Small tables with named rows and columns. After each table, cells are looked up by row and column.

Table Rog
         Riku  Zubulep   Mim   Vos  Tubu  Mese   Fek   Ruz  Nulonef   Ker
Nekizuf  4.44     6.53  5.72  4.58  2.98  5.52  4.88  4.05     4.15  3.20
Bes      4.88     5.95  6.85  4.65  1.28  6.37  4.98  3.23     3.57  1.03
Potip    4.63     4.41  4.69  4.80  4.55  4.71  4.70  4.54     4.23  4.50
Silazuf  3.54     6.42  6.63  5.83  1.18  6.28  5.11  5.52     2.86  3.47
Gal      3.77     5.84  6.93  5.90  1.29  6.04  5.22  5.49     3.46  3.48
Ral      4.41     6.27  5.67  4.60  3.14  5.48  4.87  4.09     4.47  3.20
Nanik    4.90     5.89  6.82  4.67  1.37  6.44  4.92  3.37     2.67  0.93
Sobuf    4.32     5.95  7.40  5.32  1.41  5.52  5.24  5.26     3.55  2.81
Biged    3.88     6.65  7.13  5.78  1.21  6.00  5.13  5.49     3.23  3.36
Bufod    4.86     6.79  7.17  4.37  1.01  6.63  5.06  3.43     3.31  0.65
Kud      4.79     6.42  6.72  4.38  1.97  5.99  5.02  3.89     2.92  2.32
Bak      3.02     9.50  6.18  7.00  0.50  6.27  5.35  5.75     2.71  4.10
Gekiv    4.86     7.25  7.32  4.36  0.90  6.52  5.11  3.27     2.53  0.50

Bes, Ker => 1.03
Potip, Zubulep => 4.41
Bufod, Zubulep => 6.79
Bufod, Mim => 7.17
Bufod, Tubu => 1.01
Bak, Ker => 4.10
Nanik, Mim => 6.82
Bes, Vos => 4.65
Row with the largest Zubulep: Bak

Rem:
cols = Lupa, Zup, Beb, Bidov, Tul, Keko, Sufigod, Dumi
Tepu: [-7.892, 0.860, -2.051, 4.368, 1.334, 0.094, 1.624, -1.335]
Zega: [-8.953, 1.239, -1.818, 3.734, 0.778, 0.563, 1.071, -1.321]
Peg: [-8.591, 0.707, -2.797, 4.070, -0.717, 1.558, -0.837, -2.028]
Murapuf: [-5.490, 2.402, -1.717, 6.341, -0.328, 0.947, 1.575, -0.240]
Garonen: [-5.675, 0.959, -2.456, 3.177, -2.446, -0.063, -1.788, -0.991]
Mefel: [-5.571, -4.084, -3.041, -4.281, -2.391, -1.967, -3.327, -3.873]
Padud: [-5.582, -2.012, -3.240, -1.047, -3.747, 0.393, -2.637, -2.280]
Tur: [-6.238, -1.084, -3.542, -1.015, -3.168, -0.730, -2.583, -2.647]
Kef: [-4.206, -3.622, -2.785, -2.713, -1.989, -3.293, -1.857, -3.128]
Mek: [-5.017, 1.136, -2.999, 3.046, -2.264, 0.016, -0.662, -1.081]
Rotu: [-4.776, -0.808, -2.183, 2.577, -1.260, -1.367, 0.671, -1.464]
Sedife: [-7.627, 1.387, -1.270, 4.537, 1.937, -0.003, 1.889, -1.605]
Bep: [-2.860, -2.563, -2.520, -1.342, -2.306, -3.821, -0.575, -2.108]

Peg, Zup: 0.707
Murapuf, Keko: 0.947
Sedife, Beb: -1.270
Tur, Sufigod: -2.583
Kef, Tul: -1.989
Bep, Bidov: -1.342
Tepu, Sufigod: 1.624
Garonen, Lupa: -5.675
Tepu, Keko: 0.094
Zega, Dumi: -1.321
Mek, Zup: 1.136
Tur, Dumi: -2.647
Padud, Keko: 0.393
Peg, Tul: -0.717
Row with the largest Zup: Murapuf

Lan:
        Badone  Sitenor  Gareten
Mim        0.1     -0.1     -0.1
Kopona    -0.3     -0.1     -0.3
Zeko      -0.7      0.1     -0.6
Savo      -0.5     -0.1     -0.3
Donesi    -0.7      0.1     -0.7
Makav     -0.9      0.2     -0.4
Fuf       -0.8      0.3     -0.6
Mev       -0.9      0.3     -0.5
Zun        0.3     -0.7      0.0
Soz        0.6     -0.4      0.4

What is the Sitenor of Savo in Lan?
-0.1
What is the Gareten of Kopona in Lan?
-0.3
What is the Badone of Zeko in Lan?
-0.7
What is the Sitenor of Mim in Lan?
-0.1
What is the Badone of Fuf in Lan?
-0.8
What is the Gareten of Mim in Lan?
-0.1
What is the Sitenor of Kopona in Lan?
-0.1
What is the Badone of Makav in Lan?
-0.9
What is the Badone of Mev in Lan?
-0.9
What is the Gareten of Donesi in Lan?
-0.7

Table Sidif
,Gavok,Voza,Girivif,Dat
Tul,712,429,199,962
Bot,333,652,640,204
Kup,876,663,396,783

Girivif of Kup is 396
Dat of Bot is 204
Voza of Kup is 663
Voza of Tul is 429
Girivif of Tul is 199
Gavok of Bot is 333
Dat of Tul is 962
Girivif of Bot is 640
Dat of Kup is 783
Gavok of Tul is 712

Gupin =
fields: Vodov, Narebi, Zed, Genenub, Derim, Vud, Vumuni, Lisilo, Nopes, Vev
Firevi: [-0.131, -0.302, -0.362, -0.249, -0.260, -0.113, -0.148, -0.268, -0.370, -0.269]
Vep: [-0.217, -0.299, 0.045, -0.324, -0.509, -0.541, -0.575, -0.194, -0.200, -0.228]
Saz: [-0.069, -0.124, -0.951, -0.083, 0.209, 0.310, 0.315, -0.297, -0.363, -0.325]
Sozu: [-0.469, -0.205, 0.184, -0.369, -0.581, -0.723, -0.612, -0.203, -0.132, -0.283]
Fotered: [-0.202, -0.225, -0.257, -0.241, -0.136, -0.258, -0.249, -0.204, -0.406, -0.161]
Zon: [-0.118, -0.232, -0.776, -0.205, 0.025, 0.079, 0.075, -0.312, -0.285, -0.305]
Zezilus: [-0.219, -0.218, -0.474, -0.350, -0.151, -0.110, -0.022, -0.249, -0.234, -0.292]
Vaboma: [-0.167, -0.280, -0.605, -0.191, -0.081, -0.045, -0.047, -0.287, -0.261, -0.292]
Vopu: [-0.149, -0.244, -0.574, -0.163, 0.024, 0.092, 0.064, -0.306, -0.269, -0.255]
Gaf: [-0.371, -0.340, 0.095, -0.319, -0.579, -0.593, -0.645, -0.154, -0.234, -0.334]
Fogalu: [-0.437, -0.221, 0.503, -0.571, -0.864, -0.902, -0.863, -0.183, -0.141, -0.215]
Livo: [-0.329, -0.346, -0.002, -0.315, -0.461, -0.472, -0.549, -0.241, -0.046, -0.223]
Tul: [-0.327, -0.338, 0.337, -0.514, -0.671, -0.707, -0.722, -0.246, -0.188, -0.309]

Genenub of Zezilus: -0.350
Nopes of Livo: -0.046
Narebi of Vaboma: -0.280
Lisilo of Sozu: -0.203
Nopes of Saz: -0.363
Vodov of Vep: -0.217
Vud of Zezilus: -0.110
Narebi of Vep: -0.299
Lisilo of Firevi: -0.268
Vumuni of Fotered: -0.249

